(in the rows, 128 means zero)
Known rows:
(1248): [101 160 103 136 121 137 151 126 147 120 124 137 125 113 135 111 121 124
 134 133 133 129  91 124 131 106 129 140 118 170 176 117]
(105): [ 87 138 138 127 124 129 137 136 127 151 128 116 114 121 133 104  72 131
 110 119 106 113 157 141 132 111 118 127 115 181 170 112]
(236): [135 178  84 151 146 147 134 129 132 111 129 139 105 126 139 107 119 129
 134 123 135 123 119 107 113 143 138 102 123 143 190 103]
(1060): [ 95 127 155 124 130 136 134 132 105 145 129 114 111 114 120 108  71 130
 117 121 109 111 147 157 120 101 113 133 116 171 170 129]
(1680): [125 126 156 120 119 133 137 146 100 142 131 150 123 121 149 151 124 129
 107 115 121 150 106 146 143  61 157 153 121 103 116  74]
(1749): [ 99 127 108 111 146 128 120 115 183 128 136 126  97 126 103 146 117 168
 114 117 137 104  73 156 119  69 109 134 128 189 136 124]
(481): [118 145  71 146 157 129 124 111 130 137 138 139  98 133 138 130 120 141
 104 111 122 117 106 154 119 129 133 106 127 170 179  92]
(841): [145 130 184 129 117 142 133 112 105 131 126 120 134 112 135 110 163 126
 138 125 127 137 129 104 106 148 138 119 130 134 110 148]
(1010): [174  98 157 128 116 149 139 101  90 140 113 125 132  98 139 128 135 131
 146 124 112 138 126 136  88  97 133 138 130 152 118 140]
(693): [143 134 152 124 102 141 144 119 156 140 130 116 153 126 146 110 184 120
 141 120 137 139 201  69 129 111 136 111 137 135 133 139]
(944): [115 111 143 139 115  99 152 164 172 115 116 120 159 149 137 127 145 109
 177 150 120 144 178 114 148 202 121 120 128  95 147 151]
(534): [128  80 113 117 123 101 127 122 179 125 127 113 115 154 125 166 168 162
 147 129 132 133 126 146 121 167 115 129 139 129  82 159]
(662): [141 115 121 139 124 109 149 148 149 112 114 113 147 153 134 130 124 128
 171 156 119 143 168 121 138 199 112 109 134  93 145 157]
(1176): [141  98  85 115 122 118  98 118  84  99 127 128 133 147 114 120 145 100
 134 146 133 137 103 117 108 173 106 136 129  46  62 129]
(181): [158  93  70 123 127 127  92 127  61 100 133 121 116 152 129 114 123 103
 125 145 119 139 142 116  92 201 107 126 123  33  98 126]
(1415): [183 107  45 117 126 124 121  89 131 126 136 114 126 120 124 161 126 133
 143 136 129 117 130 120 125 147 117 139 135 140 101 148]
(1615): [160 153  66 138 130 131 131 119 145 103 122 124 140 128 126 133 108 111
 155 147 140 128 104  83 145 193 128 138 127 115 123 156]

Facts:
{(534),(944),(1058),(20),(212),(1233),(926),(641),(490),(541),(678),(464),(344),(1322),(1156),(213),(1266),(1073),(211),(158),(1745),(432),(662),(97)} kifen e
{(229),(1575),(408),(1472),(950),(520),(1274),(483),(867),(1248),(1689),(14),(578),(625),(1210),(105),(542),(386),(833),(1707),(1060),(90),(231),(1464),(1747),(580),(503),(1247),(236),(1102)} kifen a
{(1146),(508),(1415),(1615),(1191),(848),(603),(260),(79),(1485),(1392),(179),(839),(10),(1694),(1075),(1467)} kifen g
{(279),(1123),(985),(1695),(1749),(1081),(309),(782),(472),(183),(733),(1017),(1505),(481),(637),(688),(1103),(1466),(1099),(566),(185),(1243),(315),(1544),(303)} kifen c
{(1693),(1272),(1456),(730),(672),(1192),(1714),(1232),(1098),(997),(1298),(207),(540),(1475),(905),(1231),(668),(475),(321),(710),(622),(36),(1690),(941),(585),(875),(1680),(126),(405)} kifen b
{(138),(1751),(1641),(1517),(346),(358),(1176),(1086),(958),(202),(795),(1430),(1337),(1614),(1711),(181),(1766),(538),(1537)} kifen f
{(693),(191),(1673),(832),(1564),(799),(820),(817),(1276),(443),(1650),(144),(648),(1473),(421),(841),(1104),(800),(1744),(1469),(1179),(1010),(341)} kifen d
tepul (1060) <- (1146),(309)
tepul (211) <- (1146),(279),(1081)
tepul (1537) <- (1146),(926)
tepul (848) <- (1146),(279),(1575),(622)
tepul (1614) <- (279),(1472),(944),(20)
tepul (105) <- (279)
tepul (1641) <- (279)
tepul (1689) <- (1693),(730),(832),(202),(1466)
tepul (799) <- (1575)
tepul (303) <- (1123),(1248),(637)
tepul (183) <- (1123),(1695),(800)
tepul (875) <- (1123),(950),(622),(126)
tepul (421) <- (1472)
tepul (1102) <- (1472),(662)
tepul (1694) <- (1472),(958),(622)
tepul (158) <- (1472)
tepul (1017) <- (950),(958)
tepul (1266) <- (138),(475)
tepul (534) <- (138),(1485),(1469)
tepul (540) <- (138),(475)
tepul (1749) <- (138),(1276),(1466)
tepul (1337) <- (138),(321),(126)
tepul (833) <- (1456),(1098),(668)
tepul (405) <- (693)
tepul (1073) <- (693),(1485)
tepul (578) <- (693)
tepul (603) <- (693),(36)
tepul (1075) <- (1615)
tepul (672) <- (1615)
tepul (341) <- (1615),(126)
tepul (1176) <- (1615)
tepul (820) <- (944)
tepul (1232) <- (944),(1695),(541),(1744)
tepul (503) <- (1058),(795)
tepul (14) <- (1058),(490),(1466)
tepul (1231) <- (1673),(730),(475)
tepul (520) <- (730),(202)
tepul (1564) <- (832),(1298),(185)
tepul (641) <- (1695),(1714)
tepul (358) <- (1695),(213),(1179)
tepul (1747) <- (1695)
tepul (1192) <- (20),(36)
tepul (1156) <- (1714)
tepul (79) <- (1714),(625)
tepul (1243) <- (472),(90)
tepul (481) <- (472)
tepul (1707) <- (472),(236)
tepul (229) <- (472),(1745)
tepul (1475) <- (1098)
tepul (1099) <- (1298)
tepul (212) <- (1298),(1485)
tepul (179) <- (1298)
tepul (207) <- (1298),(1744)
tepul (464) <- (625)
tepul (97) <- (733),(800)
tepul (1544) <- (733),(315)
tepul (191) <- (817),(538)
tepul (1191) <- (817),(958)
tepul (710) <- (817)
tepul (443) <- (386),(1466),(668)
tepul (408) <- (386),(475),(1690)
tepul (580) <- (926)
tepul (1766) <- (926)
tepul (997) <- (926),(795),(432)
tepul (1392) <- (926),(344)
tepul (1247) <- (346)
tepul (867) <- (346),(185),(1179),(1745)
tepul (782) <- (490)
tepul (1415) <- (490)
tepul (1751) <- (490),(1469)
tepul (542) <- (1276),(344)
tepul (1103) <- (1276)
tepul (483) <- (958)
tepul (181) <- (958)
tepul (648) <- (958),(236)
tepul (1086) <- (202)
tepul (688) <- (202)
tepul (231) <- (202)
tepul (508) <- (202),(344)
tepul (1711) <- (795),(800)
tepul (1272) <- (795)
tepul (1010) <- (795)
tepul (1467) <- (1322)
tepul (1274) <- (839),(800)
tepul (1680) <- (839)
tepul (1464) <- (1466)
tepul (678) <- (213)
tepul (585) <- (1744),(36)
tepul (1210) <- (1469)
tepul (1233) <- (185)
tepul (1473) <- (668)
tepul (10) <- (1179),(236),(126)
tepul (1505) <- (475)
tepul (1650) <- (475)
tepul (1517) <- (475)
tepul (566) <- (321)
tepul (941) <- (622)
tepul (1104) <- (1690),(126)
tepul (260) <- (1745)
tepul (1430) <- (1745)
tepul (144) <- (432)
tepul (985) <- (662)

Rows:
No name comes twice in this set of rows, the named rows included.
[165 117 123 140 127 111 138 140 162 108 111 124 147 144 133 149 137 132
 160 158 126 137 142 132 126 176 119 120 139  90 128 148]	(1322)
[ 68 131  84 139 129 123 150 121 120 148 133 141 119 116 121 104 136 115
 136 107 125 128 111 140 133 103 139 147 114 183 163 109]	(1747)
[176 128  44 137 121 130 149 109 123 117 119 129 156 107 130 139 117  89
 164 151 129 128 111 105 146 163 125 163 129 131 126 135]	(839)
[174 107  79 124 124 127 102 123  84  98 121 127 143 146 138 119 128  96
 130 158 130 143 157 107  99 180 113 121 133  37 106 126]	(538)
[146 150 169 158 129 141 129 120 104 120 124 136 143 118 143  90 199 127
 144 111 132 139 129  94 117 169 149 107 127 115 133 152]	(1179)
[ 96 106 198 132 108 130 139 123  87 156 128 114 135 120 132  80 144 117
 137 105 112 136 162 113 132 146 133 138 122 137 115 139]	(820)
[133  97 165 118 135 116  86 131  79 106 121 132 167 136 102 129 151 106
 114 146 125 123 129 135 109 152 102 125 136  62  54 182]	(1086)
[122 169 143 121 133 145 136 125 196 110 122 132 122 116 116 119 126 132
 125 135 146 110  91 106 129  80 127 128 128 168 157 151]	(386)
[ 79 165  68 147 132 121 159 136 172 125 124 152 159 125 133 106 130 107
 148 130 135 129 114 116 154 101 132 137 121 165 203  97]	(1695)
[167 120  88 142 145 120  99 120  75  98 129 147 173 143 132 111 172  91
 128 147 136 139 170 109 117 191 125 111 136  43 102 145]	(346)
[180 132  99 166 153 111 130 131 146 108 116 139 142 148 145 136 162 126
 157 140 134 143 154 133 122 218 135  93 145  89 146 146]	(1745)
[161 138 147 141 103 152 153 118 117 124 109 136 170 103 142 110 163 104
 173 142 130 152 114 101 109 132 145 149 131 123 134 135]	(800)

Now the same things, written a new way:
Known rows:
(688): [142 103 126 158 131 162 133 142  98 164  81 101 166  90 178 173 127 122
 160 149 110  92 100 182 126 156 125  68 134 171 176]
(464): [119 117 121 142 150 143 126 147 111 150  66 106 129  95 160 172 119 143
 135 150 120  97 125 152 114 142 102  79 116 167 187]
(138): [147 138 137 130 118 152 152 172 136 146  85 110 131 106 159 157 116 157
 108 152  88  98 142 137  84 115  93 103 100 144 176]
(1690): [135 138 117 104  92 144 152 163 124 148  53  83 125 134 156 183  93 166
  97 201 136 100 148 141  98  99  98 123 121 129 163]
(1641): [118 130 124 141 161 142 140 162 116 156  72 116 122  98 137 156 123 134
 133 131 119  75 135 139  95 123 100  96 112 171 180]
(1010): [ 98 132 134 118 174 119 129 158 128 140  64 123  91 128 136 158 134 152
 101 147 153  88 162 116  89 108  98 102  99 147 182]
(1086): [117 129 126 137 164 146 136 159 112 160  80 117 126 100 145 160 122 128
 128 136 117  80 136 137  94 121 103  92 110 166 180]
(1276): [137 143 146 106 130 123 141 169 141 132  81 119  90 133 151 160 126 174
  87 154 128 104 169 116  77 101  86 117  88 127 177]
(1467): [ 92 137  80 117 132 149 141 158 108 192  39  82 130 123 133 176  84 114
 124 166 135  78 138 145  88 106 120 130 122 164 154]
(1272): [106 130 107 112 138 138 137 151 104 161  40  94 120 129 140 183  98 139
 115 184 164  82 143 138 109 106 111 110 132 150 167]
(710): [106 130 106 112 138 139 136 151 104 161  39  94 121 129 142 184  99 140
 116 185 163  83 144 138 110 105 110 111 133 153 167]
(260): [ 92 136  83 117 133 151 139 159 108 194  30  86 134 123 136 176  81 115
 122 168 134  81 139 141  90 106 122 124 123 166 152]
(14): [112 117  99 147 140 147 134 149 119 179  80  94 144 105 156 159 123 108
 142 129 100  98 125 164  85 139 120 100 106 167 170]
(1176): [112 128 125 139 162 148 141 163 118 158  73 116 124 100 144 158 121 133
 128 140 116  80 134 138  95 124 103  91 112 166 180]
(1714): [137 137 125  99  93 148 140 168 118 158  50  95 109 132 155 187  84 167
  99 189 141  94 144 144 100 106 100 126 120 134 159]
(580): [108 117 103 149 139 146 132 152 122 181  69  98 141 102 154 155 119 113
 146 127 102  91 122 165  89 142 122  99 106 174 167]
(344): [161 128 137 131 106 144 133 157 121 141  79 102 128  99 175 173 109 165
 123 154  95 110 133 153 102 133  92  93 103 149 180]

Rows:
No name comes twice in this set of rows, the named rows included.
[100 129 136 114 175 122 125 163 126 143  70 128  79 126 132 161 129 154
 102 135 156  87 159 122  89 112  96 110  99 147 180]	(820)
[134 140 152 107 130 126 137 173 143 133  74 124  83 131 148 160 121 179
  88 149 130 102 166 121  80 105  87 119  88 131 175]	(693)
[126 148  97 106  88 153 150 171 124 183  43  79 129 127 149 177  74 140
 111 176 112  87 142 147  79 100 111 140 110 148 146]	(1615)
[209 117 140 156  72 140 144 158 113 142  70  96 142  85 161 159 116 158
 177 114  97  85 103 198 127 150 104 108 126 179 165]	(279)
[ 87 137  84 118 129 153 138 161 117 196  14  90 141 124 140 171  79 123
 118 174 130  82 140 136  92 104 125 115 122 168 146]	(10)
[121 118 121 142 149 141 124 147 110 149  67 107 126  94 157 173 118 143
 137 147 122  95 125 154 113 141 102  81 117 167 187]	(158)
[125 106 138 159 126 166 133 148 106 168  82 102 151  91 185 179 120 132
 164 164 112  79  95 189 124 163 129  64 132 170 176]	(183)
[111 127 108 110 136 138 131 155 101 161  45  96 108 127 135 186  95 141
 118 171 167  80 140 145 111 111 107 121 132 153 166]	(1192)
[109 117 102 148 138 145 133 154 122 179  70  98 136 101 152 156 118 114
 147 120 103  91 122 167  89 143 121 102 106 176 167]	(1102)
[ 97 139  80 114 134 147 139 153 101 192  45  82 132 123 137 178  86 111
 124 166 135  78 141 142  86 104 120 131 122 163 154]	(508)
[118 120 105 140 142 145 126 144 108 185  83 101 142 104 162 159 121 103
 147 125 101  96 127 160  84 138 125  99 103 170 167]	(520)
[150 142 144 132 116 147 149 175 137 149  72 113 121 103 157 153 112 161
 121 146  93  86 139 141  87 117  96 103  99 157 171]	(958)
[109 129 125 142 160 148 142 163 123 156  69 116 131 101 145 155 122 136
 124 147 113  81 136 136  95 121 104  85 110 166 179]	(1337)

